Table B holds the same points as the rows below, measured another way and shuffled. Each row below is followed by which row of B it is.
In the rows, 128 means zero.
B:
1: [ 78 144 123 119 125 156  94 124 174 112 102 127  75 110  76 142 120 107
 150]
2: [ 68 103 139 107 162 120  86 110 172 118  91 126  87 112  63 206 120 159
 140]
3: [ 98 151 105 136  98 158 111 134 151 103 137 142  93  97  96 134 130 101
 135]
4: [109 162 102 145  94 158 133 142 139 104 145 139 103  88 101 134 120  92
 137]
5: [ 94 113 139 138 157 114 111 110 142 142 125 118 120 123  85 218 112 183
 131]
6: [ 74 118 131 115 154 132  87 111 177 119  99 123  84 116  75 175 117 141
 143]
7: [101 150 123 153 115 153 123 126 135 129 141 127 115  97  95 181 121 135
 138]
8: [ 95 133 120 127 131 143  97 124 158 128 131 135 103 105  91 151 134 135
 108]
9: [ 91 136 121 127 135 152 101 124 163 121 140 130 100 102  90 159 130 137
 114]
10: [ 79 102 133 106 166 116  77 117 165 124 106 138 105 114  61 210 130 159
 128]
11: [ 77  89 141 114 175 112  80 109 166 128 116 118 116 113  74 221 128 183
 117]
12: [ 92 128 129 127 148 142  93 113 159 126 130 126 112 102  85 178 133 157
 101]
13: [ 84 157 127 123 110 162 105 130 173 101 108 143  72  95  86 114 119 101
 153]
14: [108 146 120 152 121 145 129 126 132 125 146 129 117 109 110 162 111 142
 138]
15: [107 171 110 159  98 159 144 132 130 120 144 130 108  97 111 150 112 119
 144]
16: [ 59  84 147 105 188  93  73 103 189 124  80 113  94 132  52 215 122 180
 142]
17: [ 69 116 135 112 149 125  85 117 164 115 102 132  87 111  77 202 132 141
 140]
18: [ 71 110 142 112 160 122  77 113 173 122 104 138  93 112  71 221 124 160
 138]
19: [ 70 102 144 107 168 111  68 113 167 118 104 133  93 118  60 225 130 161
 131]
20: [ 69  97 135 111 174 111  76 108 189 121  82 121  86 123  71 192 121 173
 151]
21: [ 76  98 133 112 169 109  74 112 163 121 110 124 109 115  65 219 131 175
 126]
22: [ 73 118 124 104 144 140  92 118 191 116  96 128  78 118  66 165 121 125
 147]
23: [111 124 124 133 141 117 119 126 136 129 125 119 126 120 113 159 117 156
 137]
24: [ 95 127 126 126 151 133 103 120 148 127 136 124 114 105  91 200 128 168
 119]
25: [125 134 131 133 126 137 126 129 123 125 134 130 122 121 130 125 125 128
 138]
26: [ 71 133 123 111 137 138  95 125 181 114  96 128  82 109  70 159 127 129
 140]
27: [123 115 138 127 145 127 115 127 134 126 127 125 132 127 120 156 121 141
 139]
28: [ 69 115 131 109 158 131  90 116 187 122  85 121  83 118  71 180 122 147
 146]
29: [ 86 119 120 131 135 128  90 120 162 110 117 137 105 100  79 187 132 137
 122]
30: [ 87 120 133 121 157 138  89 123 159 123 135 124 108 110  81 181 134 160
 107]
31: [ 73 114 137 100 168 121  83 108 184 119  92 123  88 118  65 178 120 148
 149]
32: [ 99 129 132 147 142 140 113 114 136 134 134 121 110 118  98 188 109 164
 141]
33: [131 165 111 136  89 158 148 135 114 117 143 137 110 110 152  64 133  81
 139]
34: [112 163 114 154 108 151 129 125 139 120 138 122 113 112 122 147 114 130
 143]
35: [ 74 118 136 123 152 132  92 116 176 114  91 126  82 114  62 175 119 144
 153]
36: [ 80 146 124 122 124 150 101 123 174 107 105 139  73 109  80 135 122 105
 153]
37: [110 129 125 146 150 133 121 118 151 134 128 117 122 115  98 186 112 163
 132]
38: [ 98 148 120 132 131 150 109 126 161 117 147 134 111 101 102 150 136 138
 110]
39: [132 150 120 132 102 145 137 132 121 122 137 136 121 115 143  99 131  99
 133]
40: [ 79 130 118 127 131 140  88 124 162 109 114 139  90  97  77 179 133 123
 131]
41: [ 72 131 130 111 137 136  93 117 183 123  94 126  76 109  68 165 125 131
 146]
42: [109 141 124 146 125 149 128 120 134 127 145 120 106 103  96 188 113 151
 126]
43: [ 74 126 134 117 152 133  83 121 181 120  93 121  82 109  77 169 128 154
 147]
44: [119 136 125 137 138 104 131 123 152 118 112 109 138 132 120 142 116 163
 148]
45: [103 154  98 142 110 156 111 136 141 109 147 139 112  88 102 133 138 117
 100]
46: [ 83 136 113 123 120 147 100 130 162 110 114 145  94  94  84 158 131 123
 128]
47: [ 88 149 124 132 115 148 118 125 157 116 118 135  82 101  88 168 108 109
 164]
48: [ 70 117 140 114 151 125  85 116 177 115 100 131  96 119  76 168 123 146
 142]
49: [ 60  66 150 111 199  85  64 103 183 131  95 120 121 132  52 252 131 211
 122]
50: [ 97 142 126 142 143 138 118 119 147 123 138 123 118 102  90 208 114 171
 129]
51: [102 121 128 131 151 128 111 123 146 133 129 118 132 126 108 174 114 166
 133]
52: [ 68 105 137 114 160 128  86 112 181 121  95 127  87 124  71 195 118 167
 147]
53: [ 67 117 130 112 150 133  85 116 184 117  99 128  80 118  65 175 125 136
 149]
54: [ 72 106 143 101 167 119  76 112 175 121  99 130  91 119  68 216 121 164
 142]
55: [ 89 140 111 133 123 142 100 132 156 111 126 140 102  91  83 170 123 127
 130]
56: [ 99 151 114 140 117 160 116 129 161 112 143 131 106  94  99 153 127 130
 113]
57: [104 169 114 143  97 174 127 135 147 114 156 142 103  89 104 131 128 107
 125]
58: [ 96 145 121 130 133 160 110 126 151 122 140 131 108  88  93 175 135 134
 115]
59: [ 80 120 131 107 136 132  81 124 165 107 104 139  94 108  76 194 129 135
 146]
60: [121 150 121 141 117 139 138 119 135 123 131 115 125 119 117 134 116 138
 143]

[129 128 128 128 128 127 129 129 134 116  75 148 122 161  87 116] -> 8
[128 128 128 127 126 128 128 127 129 127  97 152 122 165  82 116] -> 58
[127 128 128 128 128 128 128 130 128 128 129 137 122 165  79 116] -> 7
[140 127 126 126  94 101 118 131 167 116   4 110 125 160  22 117] -> 49
[122 128 129 128 141 138 130 133 124 128 163 141 124 163  97 116] -> 15
[129 128 125 138 145 101 117 144 154 116  78 150 122 163  76 115] -> 6
[126 128 128 128 133 132 128 139 153 115 101 158 122 162  82 116] -> 55
[128 128 128 128 132 131 129 128 126 124  89 155 122 159  83 116] -> 38
[132 128 128 136 146  99 116 144 146 115  80 151 122 160  73 115] -> 43
[129 128 128 130 143 105 117 143 154 115  83 148 122 162  74 117] -> 35
[134 127 127 128 113 115 117 140 159 114  48 136 123 163  60 115] -> 10
[124 128 129 128 136 136 129 132 121 127 153 142 127 128 141 121] -> 39
[131 128 125 137 142  98 115 142 157 116  66 145 122 160  68 115] -> 31
[130 128 128 128 127 109 117 144 155 116  73 151 124 163  75 115] -> 17
[125 128 128 128 137 134 129 133 125 128 145 138 128 147  95 114] -> 34
[125 128 129 132 157 109 119 148 149 114 102 166 122 163  97 115] -> 1
[132 128 127 127 121  96 115 141 158 114  55 142 123 162  63 116] -> 54
[132 128 127 128 119 121 126 125 131 128 111 111 123 163  71 115] -> 32
[125 128 128 127 138 132 129 146 150 115 104 165 122 158  91 115] -> 46
[124 128 129 129 143 137 130 131 123 126 132 170 121 168 101 115] -> 57
[131 128 128 128 119 122 127 125 131 127 114 120 128 130 109 117] -> 27
[131 128 128 127 117 125 127 124 131 127 100 120 128 134  79 116] -> 51
[132 128 127 128 136  96 116 141 158 116  63 139 123 159  67 116] -> 52
[130 131 123 138 145  99 116 141 157 118  69 147 123 162  73 117] -> 28
[137 127 126 127 103 112 124 122 154 116  31 125 124 160  47 116] -> 11
[132 128 128 128 118 123 126 126 132 116  64 142 122 166  70 117] -> 12
[133 128 127 127 113 104 111 139 158 115  53 138 123 161  54 116] -> 19
[123 129 129 129 144 137 129 135 143 116 147 171 121 160 113 117] -> 4
[127 128 128 128 131 112 118 146 162 115  92 158 122 159  83 116] -> 59
[127 129 126 138 153 106 118 146 153 115  89 160 121 162  87 117] -> 26
[126 128 128 128 132 130 129 130 129 127 139 134 127 151  91 116] -> 14
[121 128 129 130 167 113 120 152 146 115 124 172 122 161 108 112] -> 13
[128 128 128 128 125 126 126 141 154 115  79 151 122 160  74 117] -> 29
[126 128 128 128 132 132 133 129 129 118 100 161 122 163  85 115] -> 56
[127 130 124 138 154 104 117 147 153 118  90 155 123 165  85 115] -> 41
[137 127 125 137 124  87 113 137 165 114  33 124 124 159  43 116] -> 16
[129 128 128 128 137 101 118 144 152 116  75 149 122 153  78 116] -> 48
[129 128 128 128 125 125 128 126 129 125 121 131 122 171  78 116] -> 42
[126 128 128 128 146 109 117 146 149 115 137 160 122 162  94 113] -> 47
[130 128 127 128 122 123 127 126 130 127 116 122 129 130  91 115] -> 23
[132 128 127 128 131  98 115 140 158 114  61 141 122 163  63 116] -> 2
[134 127 127 128 111 119 125 122 132 127  78 136 123 161  64 116] -> 24
[127 128 128 128 130 128 127 129 140 116  83 156 122 161  83 115] -> 9
[127 128 128 128 134 132 128 131 124 126 142 134 127 132 100 122] -> 60
[134 127 127 128 108 116 119 139 160 112  50 133 124 162  53 117] -> 21
[124 128 129 130 160 108 119 149 149 116 110 165 122 160 100 116] -> 36
[126 128 128 128 133 152 128 130 132 116  98 161 122 161  93 116] -> 45
[127 129 128 128 128 128 129 127 127 128 135 129 128 130 125 119] -> 25
[133 128 127 131 135  95 115 141 158 115  56 137 123 156  58 116] -> 20
[132 128 127 128 120 122 126 123 131 128 106 119 128 149  62 114] -> 37
[126 128 128 128 132 128 120 146 159 115  91 157 122 164  87 116] -> 40
[128 128 128 128 128 127 128 127 132 128 130 127 128 105  88 120] -> 44
[135 127 127 127 108 114 124 123 136 127  85 107 128 160  53 118] -> 5
[123 129 129 128 144 138 131 146 146 115 126 169 121 163 111 115] -> 3
[131 128 127 128 119 101 116 142 157 115  65 143 123 168  67 117] -> 18
[120 128 129 129 151 145 131 136 119 128 174 154 127 128 160 117] -> 33
[133 128 127 128 118 121 126 124 137 115  54 141 123 163  65 115] -> 30
[129 129 124 138 147 101 115 145 155 116  75 151 122 167  78 115] -> 53
[131 127 127 127 117 118 127 122 134 129 101 134 123 162  56 115] -> 50
[125 133 124 138 152 106 118 146 155 116  82 154 122 160  84 116] -> 22
